How the nodes are linked:
* | p d l z n t k a x
z681 | z263 z211 z141 z204 z478 z954 z989 z369 z397
z397 | none none none none none z483 z526 none z681
z369 | none none none none none z774 z576 z681 none
z450 | z64 z989 z737 z284 z74 z379 z211 z710 z961
z708 | none none z394 none z360 z29 none none none
z61 | z811 z364 z379 z835 z749 z737 z386 z168 z249
z283 | z52 none none z938 z766 none none none none
z198 | none z410 none none none none none z682 z733
z634 | z545 z938 none none z124 none none none none
z733 | z327 z339 z168 z65 z308 z710 z648 z379 z198
z569 | none none none z526 none z841 none none z512
z611 | z364 z811 z534 z259 z231 z949 z531 z99 z67
z766 | z387 z87 z259 z534 z283 z583 z527 z925 z744
z905 | z125 none none none z641 none z938 none none
z364 | z611 z61 z508 z617 z29 z360 z847 z515 z688
z296 | z938 z545 z29 z52 z508 z394 z125 z683 z903
z902 | none none z512 z360 none z617 none none none
z49 | none none none z394 z512 z52 none none none
z632 | none none none z576 none z480 none z512 none
z300 | none z52 none z545 z784 none none none none
z379 | z124 z508 z61 z784 z545 z450 z798 z733 z682
z548 | none z789 none z798 none none z784 none none
z204 | none none none z681 none z789 z512 none none
z360 | z949 z737 z989 z902 z708 z364 z141 z341 z830
z350 | none none none none none z410 none z526 z576
z386 | none z847 z798 none none none z61 none none
z480 | z925 z65 z884 z339 z142 z632 z50 z387 z919
z919 | none none none z410 none none none z841 z480
z168 | none z515 z733 none none none none z61 none
z52 | z283 z300 z946 z296 z387 z49 z362 z142 z438
z989 | z951 z450 z360 z512 z394 z508 z681 z576 z526
z438 | none none none z903 z841 none none none z52
z389 | z774 none none none none none z947 z641 none
z80 | none none none z483 none none z841 none z789
z858 | none none z903 none z688 none none none z29
z118 | none none z683 none z515 none none z29 none
z64 | z450 z951 none none none z124 none none none
z710 | none z576 none none none z733 none z450 none
z231 | z29 none z938 none z611 none none none none
z402 | z798 z641 none none none none z124 none none
z341 | none none z576 none none z515 none z360 none
z568 | z394 none none none z951 z938 none none none
z455 | none z125 none none z798 none z545 none none
z972 | none none none none z526 z903 none none z394
z884 | none none z480 z515 none none none z617 none
z125 | z905 z455 z297 z362 z954 z478 z296 z996 z504
z903 | z317 z76 z858 z438 z742 z972 z504 z150 z296
z583 | z512 none none z951 none z766 none none none
z830 | none none z526 none none z688 none none z360
z22 | none none z841 z688 none none none none z617
z317 | z903 none none none z221 none none none z938
z749 | none z29 z545 none z61 none none none none
z682 | z154 z742 z249 z994 z76 z961 z503 z198 z379
z835 | none z617 z784 z61 none none none none none
z50 | none none none z774 none none z480 z789 none
z211 | none z681 none none none z798 z450 none none
z308 | none z683 none none z733 none none z545 none
z925 | z480 none none z947 none none none z766 none
z29 | z231 z749 z296 z946 z364 z708 z297 z118 z858
z478 | none none none none z681 z125 z394 none none
z996 | none none none none z774 none z683 z125 none
z789 | z527 z548 z54 z954 z362 z204 z387 z50 z80
z744 | z841 none none z221 none none none none z766
z938 | z296 z634 z231 z283 z534 z568 z905 z147 z317
z774 | z389 z648 z252 z50 z996 z369 z339 z954 z494
z154 | z682 z221 none none none none none none z124
z327 | z733 z947 none none none none none z124 none
z76 | none z903 none none z682 none none none z545
z526 | z776 z961 z830 z569 z972 z742 z397 z350 z989
z949 | z360 none z951 none none z611 none none none
z742 | z221 z682 z688 z841 z903 z526 z483 z410 z508
z142 | none none none z683 z480 none none z52 none
z576 | z169 z710 z341 z632 z85 z339 z369 z989 z350
z116 | none none z410 none none none none z688 z515
z508 | z534 z379 z364 z387 z296 z989 z954 z339 z742
z534 | z508 z124 z611 z766 z938 z951 z641 z947 z221
z641 | z954 z402 z531 z527 z905 z263 z534 z389 z246
z220 | none none z483 none none none z688 none z847
z124 | z379 z534 z811 z87 z634 z64 z402 z327 z154
z150 | none none none none z410 none none z903 z683
z512 | z583 z284 z902 z989 z49 z387 z204 z632 z569
z99 | z515 none z947 none none none none z611 none
z811 | z61 z611 z124 none none none none none none
z483 | z246 z503 z220 z80 z504 z397 z742 z494 z954
z394 | z568 z74 z708 z49 z989 z296 z478 z85 z972
z339 | z947 z733 z515 z480 z683 z576 z774 z508 z410
z85 | none none none none z576 z683 none z394 none
z531 | z847 none z641 none none none z611 none none
z362 | none none none z125 z789 none z52 none none
z87 | z784 z766 none z124 none none none none none
z841 | z744 z994 z22 z742 z438 z569 z80 z919 z387
z947 | z339 z327 z99 z925 z147 z169 z389 z534 z34
z141 | none none z681 none none z847 z360 none none
z961 | none z526 none none none z682 none none z450
z297 | none none z125 none z847 none z29 none none
z410 | z34 z198 z116 z919 z150 z350 z494 z742 z339
z284 | none z512 none z450 none z784 none none none
z34 | z410 none none none none none none z221 z947
z515 | z99 z168 z339 z884 z118 z341 z252 z364 z116
z688 | z67 z249 z742 z22 z858 z830 z220 z116 z364
z683 | z147 z308 z118 z142 z339 z85 z996 z296 z150
z252 | none none z774 none none none z515 z847 none
z527 | z789 none none z641 none none z766 none none
z503 | none z483 none none none none z682 none z798
z994 | none z841 none z682 none none none none z784
z65 | none z480 none z733 none none none z784 none
z798 | z402 z954 z386 z548 z455 z211 z379 z648 z503
z249 | none z688 z682 none none none none none z61
z847 | z531 z386 z954 z54 z297 z141 z364 z252 z220
z784 | z87 z387 z835 z379 z300 z284 z548 z65 z994
z954 | z641 z798 z847 z789 z125 z681 z508 z774 z483
z648 | none z774 none none none none z733 z798 none
z737 | none z360 z450 none none z61 none none none
z169 | z576 none none none none z947 none z951 none
z259 | z617 none z766 z611 none none none none none
z221 | z742 z154 z67 z744 z317 z776 z246 z34 z534
z776 | z526 none none none none z221 none none z951
z147 | z683 none none none z947 none none z938 none
z387 | z766 z784 z617 z508 z52 z512 z789 z480 z841
z545 | z634 z296 z749 z300 z379 z74 z455 z308 z76
z946 | none none z52 z29 z617 none none none none
z74 | none z394 none none z450 z545 none none none
z951 | z989 z64 z949 z583 z568 z534 z263 z169 z776
z67 | z688 none z221 none none none none none z611
z504 | none none none none z483 none z903 none z125
z263 | z681 none none none none z641 z951 none none
z494 | none none none none none none z410 z483 z774
z617 | z259 z835 z387 z364 z946 z902 z54 z884 z22
z54 | none none z789 z847 none none z617 none none
z246 | z483 none none none none none z221 none z641

In the rows, 519 means zero.

The rows follow the links: the fewer symbols apart two nodes are, the more alike their rows tend to be.

Rows with their nodes:
[ 532  464  619  658  481  481  524  348  434  413  392  189  468  672  467  687  345  374  677  687  410  549  508  441  633  340  489  652  644  470  515  466  681  651  677  546  488  135  538  653  575  581  590  757  194  586  618  437  412  690  649  587  453  623  687]; node z503
[ 452  510  783  540  235  434  617  521  890  759  734  701  729  475  455  504  528  371  443  355  420  420  654  619  659  755  545  190  519  719  524  563  406  618  539  429  303  714  544  575  586  565  558  392  514  447  346  356  679  613  326  755  630  459  561]; node z534
[ 584  505  306  539  629  715  453  638  342  350  496  569  304  554  663  492  679  620  312  674  837  616  531  714  366  530  469  492  333  465  520  331  436  325  373  508  532  775  559  325  283  329  265  459  607  528  707  475  723  523  489  508  604  345  282]; node z617
[ 593  422  342  435  640  633  354  713  378  508  653  539  561  517  574  440  583  586  308  702  748  529  439  609  185  761  369  655  481  290  602  489  542  548  361  608  712  701  611  381  361  479  398  384  745  551  825  479  418  516  429  437  575  515  338]; node z902
[ 370  475  568  602  611  595  528  574  323  414  610  285  476  570  669  679  834  561  379  829  643  608  583  622  273  647  436  569  410  459  595  385  547  413  441  767  655  640  594  367  441  340  369  577  623  340  838  311  590  638  658  447  566  553  520]; node z835
[ 639  696  392  460  648  798  357  617  356  478  563  491  261  638  632  454  573  660  575  376  645  348  577  678  430  365  420  378  594  568  564  568  347  352  440  335  674  599  522  630  655  290  329  572  723  313  397  465  745  529  498  467  432  371  458]; node z29
[ 365  580  308  598  401  464  716  464  719  501  655  587  577  438  493  679  570  357  475  896  744  588  182  520  481  556  669  713  553  655  320  374  539  438  485  523  457  550  553  302  287  447  481  242  482  713  545  754  435  536  594  355  691  599  267]; node z919
[ 326  465  600  549  426  475  511  434  430  308  469  421  334  464  579  649  675  525  523  834  430  649  672  392  380  394  628  774  382  525  448  347  661  676  703  762  433  316  437  428  450  532  520  747  394  546  824  346  438  441  658  661  765  641  508]; node z548
[ 565  475  573  453  524  453  669  497  441  612  679  539  841  833  488  451  428  396  340  497  541  511  479  703  718  723  196  360  512  489  665  373  400  379  380  496  534  687  632  579  422  281  397  445  530  431  345  468  783  726  230  613  389  269  661]; node z67
[ 471  437  669  506  502  424  611  606  504  523  569  351  708  696  426  667  604  519  432  534  338  544  761  583  543  717  307  293  381  547  698  474  429  327  408  680  580  655  545  543  708  412  464  530  534  206  499  180  639  738  516  570  491  388  833]; node z811
[ 577  525  435  580  521  466  398  266  720  343  510  699  402  497  526  626  433  623  616  495  397  347  476  373  548  262  692  801  549  495  378  632  515  668  756  256  623   70  451  771  922  616  599  685  485  548  503  555  578  305  487  507  602  410  381]; node z996
[ 403  506  623  464  598  604  347  584  318  695  527  275  520  429  434  549  484  655  834  417  332  511  653  374  228  432  513  439  673  504  450  909  662  533  457  725  578  438  615  612  630  678  571  497  536  450  594  475  316  435  651  429  283  821  736]; node z74
[ 668  500  563  604  732  462  481  435  566  223  484  614  523  649  540  527  442  660  306  495  555  395  426  561  665  522  388  768  469  417  561  309  457  575  677  188  759  227  630  597  845  525  502  689  554  469  626  434  649  525  457  423  617  320  555]; node z252
[ 740  549  381  483  729  632  407  713  569  647  324  694  519  358  408  406  440  695  476  215  704  581  477  325  610  498  568  491  551  677  596  546  504  522  430  400  577  724  518  312  528  867  646  439  634  621  361  664  231  348  585  242  380  596  533]; node z576
[ 716  569  474  383  802  763  350  809  243  671  440  529  396  597  563  310  450  776  351  263  756  515  594  515  568  543  267  496  497  356  760  481  471  527  342  396  583  733  668  468  457  623  397  571  663  404  479  548  499  502  401  352  302  435  538]; node z360
[ 334  569  750  530  351  364  563  468  629  591  572  414  623  473  454  587  654  445  772  423  175  436  761  489  508  515  560  352  580  632  498  823  595  390  477  720  468  496  498  645  706  520  484  468  491  340  339  326  687  599  565  604  507  602  768]; node z634
[ 607  430  716  333  338  234  478  416  612  532  563  664  515  419  433  398  540  438  607  376  233  356  709  621  660  435  587  571  504  488  453  682  580  614  689  508  407  361  390  797  683  459  479  641  421  558  378  425  742  446  370  811  609  367  629]; node z905
[ 606  701  318  703  449  636  717  440  671  522  416  514  508  599  437  536  351  507  622  487  676  546  232  411  806  385  640  329  659  806  450  337  431  379  506  230  423  596  484  415  538  559  519  496  510  617  278  878  454  559  625  475  391  540  440]; node z410
[ 690  438  627  407  515  540  544  700  515  795  421  755  624  383  517  345  503  499  530   82  463  643  728  481  662  611  535  301  488  588  619  587  591  597  444  568  346  852  456  550  391  730  581  405  587  491  296  544  506  376  339  634  381  503  619]; node z951
[ 601  543  422  427  731  727  494  633  416  652  587  460  643  706  544  468  398  576  467  536  750  455  356  527  440  653  193  575  602  243  699  392  419  546  389  479  689  598  698  552  431  530  445  424  646  511  427  628  343  651  319  389  171  538  539]; node z830
[ 359  618  693  712  406  699  572  542  521  606  569  103  403  567  472  667  494  498  652  547  370  522  573  527  352  604  601  194  618  696  604  529  493  522  540  554  482  535  578  436  603  734  689  677  481  398  510  336  367  750  858  495  475  828  584]; node z379
[ 516  335  658  471  288  319  516  514  618  399  581  777  591  493  526  541  646  312  355  655  438  601  721  612  531  549  620  676  260  431  461  337  553  737  613  617  313  486  389  554  314  427  504  487  399  650  668  427  658  446  368  742  804  395  527]; node z527
[ 588  480  557  452  666  525  325  402  424  328  545  492  365  654  586  476  481  702  440  569  471  247  529  581  470  415  377  708  582  247  553  508  502  620  576  309  745  202  544  812  755  272  384  806  506  402  545  404  739  486  337  536  427  190  499]; node z297
[ 637  552  492  621  544  471  648  262  713  386  398  576  538  612  477  658  226  465  475  556  551  404  316  376  825  305  644  743  656  582  445  390  537  650  761  270  557   85  534  663  578  567  748  661  378  754  528  733  412  519  563  373  550  446  467]; node z494
[ 425  646  505  640  490  691  499  530  361  592  412  236  215  505  522  545  589  608  819  386  366  488  665  448  417  226  635  284  590  681  513  745  627  228  467  553  499  500  379  474  647  537  489  702  493  342  420  435  571  498  795  624  449  659  588]; node z545
[ 768  572  521  622  561  514  582  496  676  274  287  761  370  491  608  440  408  644  612  383  519  429  505  389  877  293  669  680  372  677  452  335  534  611  685  240  509  246  437  477  684  723  662  771  422  608  456  580  511  323  611  449  692  409  470]; node z774
[ 601  421  573  383  426  411  645  679  625  863  522  583  821  530  372  390  358  350  534  331  392  583  503  485  572  707  347  426  579  448  597  533  602  635  496  632  337  693  537  628  336  621  635  261  448  624  255  670  345  564  277  634  316  568  666]; node z776
[ 645  512  635  569  508  497  393  433  652  387  458  562  349  491  526  556  325  549  500  455  490  392  554  553  614  399  627  648  466  415  445  427  486  963  760  229  540  155  510  676  635  695  611  832  447  675  563  421  516  561  483  683  627  439  502]; node z954
[ 409  615  506  646  624  704  590  449  288  527  482   95  586  824  576  599  510  504  521  746  563  556  430  604  570  538  189  444  649  478  624  357  410  307  451  586  651  524  730  461  485  294  455  648  541  369  463  393  525  836  624  418  363  564  700]; node z249
[ 305  625  335  507  370  545  522  278  486  516  752  461  388  428  577  586  564  332  718  847  568  588  295  560  269  436  684  594  724  486  261  629  591  442  492  676  443  552  407  546  222  267  381  308  474  729  580  726  502  576  579  598  667  542  197]; node z438
[ 720  421  679  465  425  392  606  592  619  375  432  781  465  491  531  285  457  429  522  296  410  553  738  507  793  439  584  390  322  619  539  375  603  674  653  523  318  464  411  622  512  534  496  727  327  562  357  437  730  474  393  848  652  229  646]; node z641
[ 642  503  582  452  550  503  627  644  522  491  518  605  583  631  569  386  531  604  359  292  617  485  648  650  736  641  339  215  307  541  698  411  324  337  391  444  477  848  501  549  556  353  377  490  542  399  375  368  773  610  353  689  536  261  662]; node z611

Each walk starts at a row. The symbols on each line, taken left to right, move it on to the next node.
Answer with the node's row; about right is enough.
[ 505  501  437  450  430  509  369  320  445  344  684  592  248  375  635  508  616  473  612  716  514  541  450  537  323  381  702  794  474  441  265  549  567  760  718  592  515  307  353  585  485  414  475  545  473  669  761  540  581  314  475  588  777  481  268]
k x z t t l
[ 493  656  350  513  586  629  535  422  331  560  644  322  512  749  509  441  468  526  557  577  626  375  276  629  418  560  298  482  742  416  520  591  264  263  423  366  705  484  670  645  624  224  342  461  697  447  393  575  695  678  343  452  315  406  480]
l n d p
[ 390  493  650  598  315  354  715  485  596  661  422  275  782  549  437  647  494  266  652  547  289  686  637  562  741  609  475  335  672  670  539  540  573  383  452  706  390  484  549  561  471  502  553  471  301  408  341  402  493  749  578  669  354  646  799]
[ 511  487  506  533  250  389  652  631  601  493  598  718  510  347  588  409  630  384  414  525  533  649  719  626  539  592  652  367  284  697  438  527  547  507  480  677  321  836  321  406  239  459  386  406  425  559  450  533  674  444  417  676  767  460  410]
z z p n
[ 422  658  247  470  405  626  433  527  426  489  627  609  164  326  659  397  722  565  582  539  625  536  491  516  345  453  735  396  476  638  334  556  595  439  375  530  348  666  331  397  349  300  327  411  572  648  615  630  595  395  610  561  705  568  152]
n t a t
[ 544  627  278  631  484  601  608  554  652  412  488  684  350  436  540  567  674  586  471  623  806  677  437  420  503  483  790  548  341  801  425  354  567  381  421  454  464  683  354  194  337  575  469  407  475  592  641  684  519  337  680  367  757  659  202]
[ 484  465  379  402  500  519  445  597  427  597  637  570  608  404  556  488  496  376  465  741  724  668  371  478  344  629  519  740  601  390  483  444  651  717  403  630  410  697  592  397   97  575  526  227  502  797  655  746  242  434  427  459  514  662  298]
x z p d p t l
[ 566  637  622  595  677  711  521  688  294  382  424  208  322  682  589  554  631  664  602  521  615  492  639  547  473  455  390  311  469  536  702  387  383  266  419  480  586  592  648  423  723  458  324  809  559  240  562  350  613  643  615  444  400  595  726]
l d x t k
[ 700  374  537  395  570  540  462  446  502  506  384  520  567  540  453  344  191  468  503  452  521  498  323  418  632  415  428  744  710  370  544  388  576  877  656  457  468  290  601  660  388  748  699  624  425  787  470  687  311  488  430  577  352  581  586]
[ 599  398  540  387  539  482  393  623  453  452  511  668  445  272  549  458  481  522  458  608  599  642  546  484  308  543  618  836  444  286  468  411  708  910  609  766  494  403  513  572  342  644  622  453  423  723  800  619  313  335  438  539  699  545  320]
t k x t t p
[ 451  400  567  490  247  344  790  492  609  673  690  641  676  419  523  511  551  182  485  653  515  689  541  560  516  716  492  499  524  575  412  444  551  514  440  677  286  706  546  443  212  370  462  277  487  687  486  574  635  591  302  751  732  456  438]
x p d p
[ 319  388  677  566  255  306  563  490  601  542  630  524  596  397  567  674  837  344  529  725  324  674  833  557  408  591  618  434  330  632  472  548  631  391  413  871  389  739  432  353  340  489  497  386  479  423  618  314  505  578  627  700  748  645  616]
[ 311  600  464  636  435  570  595  329  419  608  533   49  500  609  381  668  404  463  844  567  397  470  438  449  509  423  572  356  789  601  473  785  548  270  527  587  507  293  582  613  561  437  585  579  475  451  396  588  477  641  730  561  274  728  565]
d l x p n p
[ 590  618  507  522  697  736  472  527  513  504  716  429  461  705  594  459  494  624  319  520  694  336  473  761  340  737  302  334  557  418  601  408  182  453  466  226  701  640  662  528  674  339  431  611  771  377  555  336  636  745  481  477  413  412  506]
z z x a
[ 597  667  379  683  682  510  624  403  581  480  562  482  739  758  495  708  390  559  356  687  702  427  280  598  614  660  250  505  615  512  639  295  225  307  424  233  741  557  721  521  647  350  470  464  599  479  398  575  585  703  430  321  379  442  528]
[ 647  576  437  509  600  541  565  501  648  663  446  596  721  549  305  551  328  514  588  497  566  624  248  389  628  643  469  545  737  553  573  589  532  608  450  400  575  593  689  487  469  691  757  297  565  690  399  792  183  484  451  327  326  638  551]
a t a p
[ 491  567  559  533  398  296  827  378  907  677  527  749  860  499  382  580  419  358  475  501  377  619  436  527  845  658  520  395  520  718  471  469  468  378  512  386  391  604  539  515  521  541  608  352  419  609  173  622  672  633  367  609  518  422  596]
a l x l a d
[ 384  507  680  622  416  299  628  452  718  554  465  483  743  452  433  717  762  475  571  502  162  607  729  410  717  714  599  286  442  761  645  640  544  337  530  670  477  534  471  476  710  635  597  423  422  288  419  360  535  535  620  515  496  587  844]
[ 416  568  553  366  301  356  704  338  642  697  661  558  647  505  400  464  362  320  689  439  312  503  472  555  646  582  440  379  640  485  357  686  456  398  508  539  399  566  479  757  443  387  465  283  477  544  180  633  664  571  349  757  443  443  530]
p x a a a
[ 491  707  351  493  578  634  476  431  699  521  544  648  315  379  485  514  542  690  745  185  559  426  428  442  621  301  740  397  538  814  371  672  469  245  433  272  580  555  468  479  733  514  509  497  651  512  338  716  598  366  690  419  565  547  341]
z z p n n n
[ 594  598  508  585  388  385  690  558  766  581  458  878  621  433  446  459  640  520  543  261  459  591  604  543  813  548  625  230  281  835  598  545  435  335  488  317  395  701  348  487  566  561  496  375  548  469  212  531  616  424  486  592  536  402  608]
